Below is a small trained network, with its code and all its weights. Each question gives an input and a target symbol and asks what happens when units are switched off, that is, made to give their printed mean instead of their output.

import numpy as np


def w(rows, s, z=0):
    codes = np.array(rows[::2]) - 128.0
    scale = np.full(codes.shape[1], s)
    scale[-1] = z or s
    return codes * scale


def f(y):
    return y / 2 * (1 + np.tanh(0.7978845608 * (y + 0.044715 * y**3)))


def softmax(a):
    e = np.exp(a - a.max(-1, keepdims=True))
    return e / e.sum(-1, keepdims=True)


def log_softmax(a):
    a = a - a.max(-1, keepdims=True)
    return a - np.log(np.exp(a).sum(-1, keepdims=True))


def net(x, mask):
    ids = ['αβγδεζθλμξπστφψω'.index(c) for c in x.split()]
    T = len(ids)
    res = E[ids] + P[:T]
    u = 0
    for l in range(3):
        r = res
        for j in range(3):
            rows = slice(3 * j, 3 * j + 3)
            q, k, v = (r @ M[l][rows].T for M in (Q, K, V))
            z = softmax(np.where(np.tri(T) > 0, q @ k.T / 3**0.5, -1e9)) @ v
            o = O[l][rows]
            res = res + np.where(mask[u + j], z, o[:, -1]) @ o[:, :-1]
        u += 3
        y = f(res @ A[l][:, :-1].T + A[l][:, -1])
        res = res + np.where(mask[u : u + 8], y, B[l][:, -1]) @ B[l][:, :-1]
        u += 8
    return log_softmax(res[-1] @ U[:, :-1].T + U[:, -1])


Q, K, V, O, A, B = {}, {}, {}, {}, {}, {}
E = w([
[147,162,48],'α',
[84,51,61],'β',
[147,221,49],'γ',
[66,117,120],'δ',
[156,82,114],'ε',
[70,96,140],'ζ',
[155,182,100],'θ',
[145,102,19],'λ',
[154,76,116],'μ',
[156,74,118],'ξ',
[108,125,237],'π',
[160,251,153],'σ',
[70,111,119],'τ',
[63,128,149],'φ',
[49,155,164],'ψ',
[230,27,214],'ω',
],0.017)
P = w([
[2,76,89],'0',
[34,82,80],'1',
[58,89,76],'2',
[80,87,67],'3',
[97,87,57],'4',
[114,89,60],'5',
[114,88,59],'6',
],0.0059)
Q[0] = w([
[206,78,197],'0.h1',
[97,79,134],'0.h1',
[102,86,132],'0.h1',
[203,254,191],'0.h2',
[117,155,144],'0.h2',
[86,149,77],'0.h2',
[65,131,118],'0.h3',
[34,169,97],'0.h3',
[101,94,104],'0.h3',
],0.02)
K[0] = w([
[108,91,150],'0.h1',
[133,107,104],'0.h1',
[124,113,108],'0.h1',
[3,130,132],'0.h2',
[104,153,150],'0.h2',
[172,147,91],'0.h2',
[167,139,145],'0.h3',
[199,169,128],'0.h3',
[144,116,122],'0.h3',
],0.027)
V[0] = w([
[97,149,172],'0.h1',
[158,96,137],'0.h1',
[191,176,134],'0.h1',
[14,98,52],'0.h2',
[110,37,201],'0.h2',
[130,23,103],'0.h2',
[2,111,133],'0.h3',
[89,155,193],'0.h3',
[128,128,127],'0.h3',
],0.0084)
O[0] = w([
[161,126,114,84],'0.h1',
[109,91,137,110],'0.h1',
[106,131,52,12],'0.h1',
[213,212,83,253],'0.h2',
[182,94,177,192],'0.h2',
[253,87,103,251],'0.h2',
[179,130,151,212],'0.h3',
[147,173,163,109],'0.h3',
[124,126,129,129],'0.h3',
],0.006,0.0055)
A[0] = w([
[56,99,114,61],'0.n1',
[120,222,61,151],'0.n2',
[170,122,248,152],'0.n3',
[205,254,136,98],'0.n4',
[184,143,101,99],'0.n5',
[69,51,120,65],'0.n6',
[64,112,42,2],'0.n7',
[155,48,174,125],'0.n8',
],0.009,0.0059)
B[0] = w([
[124,71,180,164],'0.n1',
[72,1,133,237],'0.n2',
[168,140,181,214],'0.n3',
[35,95,202,237],'0.n4',
[102,130,108,187],'0.n5',
[116,141,180,199],'0.n6',
[116,153,163,173],'0.n7',
[199,92,147,254],'0.n8',
],0.0093,0.0052)
Q[1] = w([
[32,123,138],'1.h1',
[64,117,135],'1.h1',
[120,103,90],'1.h1',
[79,109,49],'1.h2',
[179,106,141],'1.h2',
[51,102,111],'1.h2',
[150,194,81],'1.h3',
[197,212,215],'1.h3',
[107,251,150],'1.h3',
],0.011)
K[1] = w([
[127,188,101],'1.h1',
[139,149,94],'1.h1',
[139,167,134],'1.h1',
[110,36,111],'1.h2',
[117,168,114],'1.h2',
[131,36,160],'1.h2',
[116,171,119],'1.h3',
[176,186,251],'1.h3',
[98,175,164],'1.h3',
],0.014)
V[1] = w([
[71,121,39],'1.h1',
[217,104,142],'1.h1',
[148,141,111],'1.h1',
[46,192,87],'1.h2',
[210,157,97],'1.h2',
[130,102,89],'1.h2',
[135,109,70],'1.h3',
[200,92,138],'1.h3',
[109,1,41],'1.h3',
],0.005)
O[1] = w([
[227,126,180,38],'1.h1',
[37,76,137,246],'1.h1',
[128,121,129,128],'1.h1',
[82,68,150,70],'1.h2',
[136,133,101,81],'1.h2',
[107,127,130,135],'1.h2',
[108,123,91,150],'1.h3',
[126,204,136,218],'1.h3',
[62,137,2,254],'1.h3',
],0.0045,0.0075)
A[1] = w([
[164,219,151,165],'1.n1',
[49,192,121,13],'1.n2',
[173,73,102,103],'1.n3',
[138,140,24,3],'1.n4',
[160,96,236,44],'1.n5',
[114,198,79,241],'1.n6',
[169,87,115,114],'1.n7',
[254,132,149,116],'1.n8',
],0.0094,0.005)
B[1] = w([
[165,193,194,145],'1.n1',
[204,86,146,178],'1.n2',
[168,134,155,215],'1.n3',
[78,255,178,210],'1.n4',
[104,213,70,254],'1.n5',
[146,176,71,175],'1.n6',
[172,129,142,188],'1.n7',
[175,154,118,248],'1.n8',
],0.008,0.0062)
Q[2] = w([
[103,144,59],'2.h1',
[149,110,208],'2.h1',
[231,82,137],'2.h1',
[71,139,45],'2.h2',
[176,135,59],'2.h2',
[71,108,12],'2.h2',
[141,91,104],'2.h3',
[35,82,131],'2.h3',
[109,139,139],'2.h3',
],0.011)
K[2] = w([
[211,139,139],'2.h1',
[30,71,159],'2.h1',
[66,69,128],'2.h1',
[182,18,134],'2.h2',
[168,136,170],'2.h2',
[203,22,152],'2.h2',
[156,87,165],'2.h3',
[254,227,147],'2.h3',
[113,160,125],'2.h3',
],0.009)
V[2] = w([
[217,119,135],'2.h1',
[165,234,237],'2.h1',
[118,62,148],'2.h1',
[73,210,100],'2.h2',
[171,87,49],'2.h2',
[162,37,174],'2.h2',
[150,85,97],'2.h3',
[135,155,36],'2.h3',
[4,36,29],'2.h3',
],0.0042)
O[2] = w([
[210,118,200,158],'2.h1',
[97,196,254,177],'2.h1',
[100,16,109,102],'2.h1',
[48,157,81,130],'2.h2',
[119,90,167,123],'2.h2',
[210,90,156,127],'2.h2',
[111,165,136,120],'2.h3',
[138,215,137,146],'2.h3',
[69,132,218,2],'2.h3',
],0.0033,0.01)
A[2] = w([
[102,57,156,132],'2.n1',
[235,138,99,9],'2.n2',
[119,119,117,88],'2.n3',
[1,124,175,87],'2.n4',
[152,57,187,92],'2.n5',
[101,179,251,22],'2.n6',
[71,230,154,77],'2.n7',
[113,60,196,96],'2.n8',
],0.0095,0.013)
B[2] = w([
[228,140,109,222],'2.n1',
[1,79,93,193],'2.n2',
[128,113,58,114],'2.n3',
[197,65,190,255],'2.n4',
[90,223,65,155],'2.n5',
[58,82,38,164],'2.n6',
[86,103,190,185],'2.n7',
[194,189,113,179],'2.n8',
],0.0067,0.0075)
U = w([
[43,97,80,159],'α',
[186,196,64,74],'β',
[84,37,123,62],'γ',
[128,128,138,153],'δ',
[155,123,134,214],'ε',
[249,191,197,79],'ζ',
[99,86,122,238],'θ',
[58,166,73,70],'λ',
[160,121,123,175],'μ',
[168,124,125,192],'ξ',
[114,192,168,154],'π',
[179,74,218,114],'σ',
[136,130,135,126],'τ',
[115,148,172,179],'φ',
[59,117,185,95],'ψ',
[177,92,75,2],'ω',
],0.011,0.0056)

Each question gives the input, a string of symbols that net reads in full, and the target symbol t.
The units are the heads (3 rows each of Q, K, V and O) and the neurons (one row each of A and B). Each row of codes is followed by its name. A weight is (code - 128) times the scale printed after its matrix; where a second scale follows, it is the last column's (O, A, B and U).
mask holds one flag per unit, layer by layer, with each layer's heads first. A switched-off unit (its flag False) gives its mean, the last column of its rows in O or B, instead of its output. The means were averaged over made-up inputs and are rounded, as every weight is.
A unit's drop is (log p(t) with every unit on - log p(t) with that unit switched off) / (log p(t) with every unit on - log p(t) with every unit switched off).
The circuit of an input: a set's keep is (log p(t) with only the set's units on - log p(t) with every unit switched off) / (log p(t) with every unit on - log p(t) with every unit switched off). Starting from the 12 units with the biggest drops (on a tie, the unit counted first), units are removed one at a time, each time the one whose removal leaves the highest keep (on an exact tie, the one counted first), for as long as the keep stays at least 0.8.
units of the circuit, in order: the units of the circuit, biggest drop first
top k neurons: the k neurons with the biggest drops, biggest first
top k neurons in layer l: the k neurons of layer l with the biggest drops, biggest first
heads that matter: for each layer, one digit per head in row order, 1 if its drop is at least 0.15 and else 0, layers parted by /
input ζ ζ β α, target α: units of the circuit, in order -> [0.n2, 0.h2, 1.h3]
input θ β δ α ψ, target α: units of the circuit, in order -> [2.h1, 0.n2, 0.h2, 0.h1]
input λ σ ψ, target σ: units of the circuit, in order -> [0.h2, 0.n1, 2.n4, 1.n5]
input β β ζ α, target α: heads that matter -> 010 / 000 / 000
input ζ β σ α ζ τ, target α: units of the circuit, in order -> [1.h3, 0.h2, 0.n2]
input ω β β α, target π: top 3 neurons -> [1.n4, 0.n8, 0.n3]
input β γ β, target γ: heads that matter -> 110 / 001 / 000
input θ ζ ψ α β, target α: top 2 neurons -> [0.n4, 0.n2]
input β φ λ ζ ψ, target λ: heads that matter -> 011 / 001 / 000
input σ φ ψ δ, target σ: heads that matter -> 010 / 000 / 001
input ζ ζ θ λ ζ σ β, target σ: top 2 neurons -> [0.n1, 2.n4]
input ε φ σ ψ ζ, target σ: top 2 neurons -> [2.n4, 0.n1]
input ζ ζ β λ β ζ, target λ: top 2 neurons in layer 2 -> [2.n4, 2.n1]
input φ β ζ β π δ λ, target λ: top neuron in layer 2 -> [2.n4]
input β ζ β ψ, target ψ: top 3 neurons -> [0.n4, 2.n7, 2.n6]
input ζ δ σ β β π, target π: heads that matter -> 000 / 001 / 000
input π β β ξ ζ λ, target λ: top 3 neurons -> [1.n4, 0.n2, 2.n4]
input γ σ β α β φ σ, target σ: heads that matter -> 000 / 000 / 001
input ω μ ζ β, target ω: top 2 neurons -> [0.n3, 1.n4]
input π σ σ ζ ψ, target σ: heads that matter -> 010 / 000 / 100
input ε β φ σ γ, target γ: top 2 neurons -> [0.n2, 0.n4]
input π β β, target π: top 3 neurons -> [0.n3, 0.n2, 1.n4]
input β ζ α ζ, target α: heads that matter -> 010 / 001 / 000
input ζ ζ φ β ζ π, target π: top 2 neurons in layer 2 -> [2.n6, 2.n7]
input β φ β β α ζ, target α: top neuron -> [0.n4]
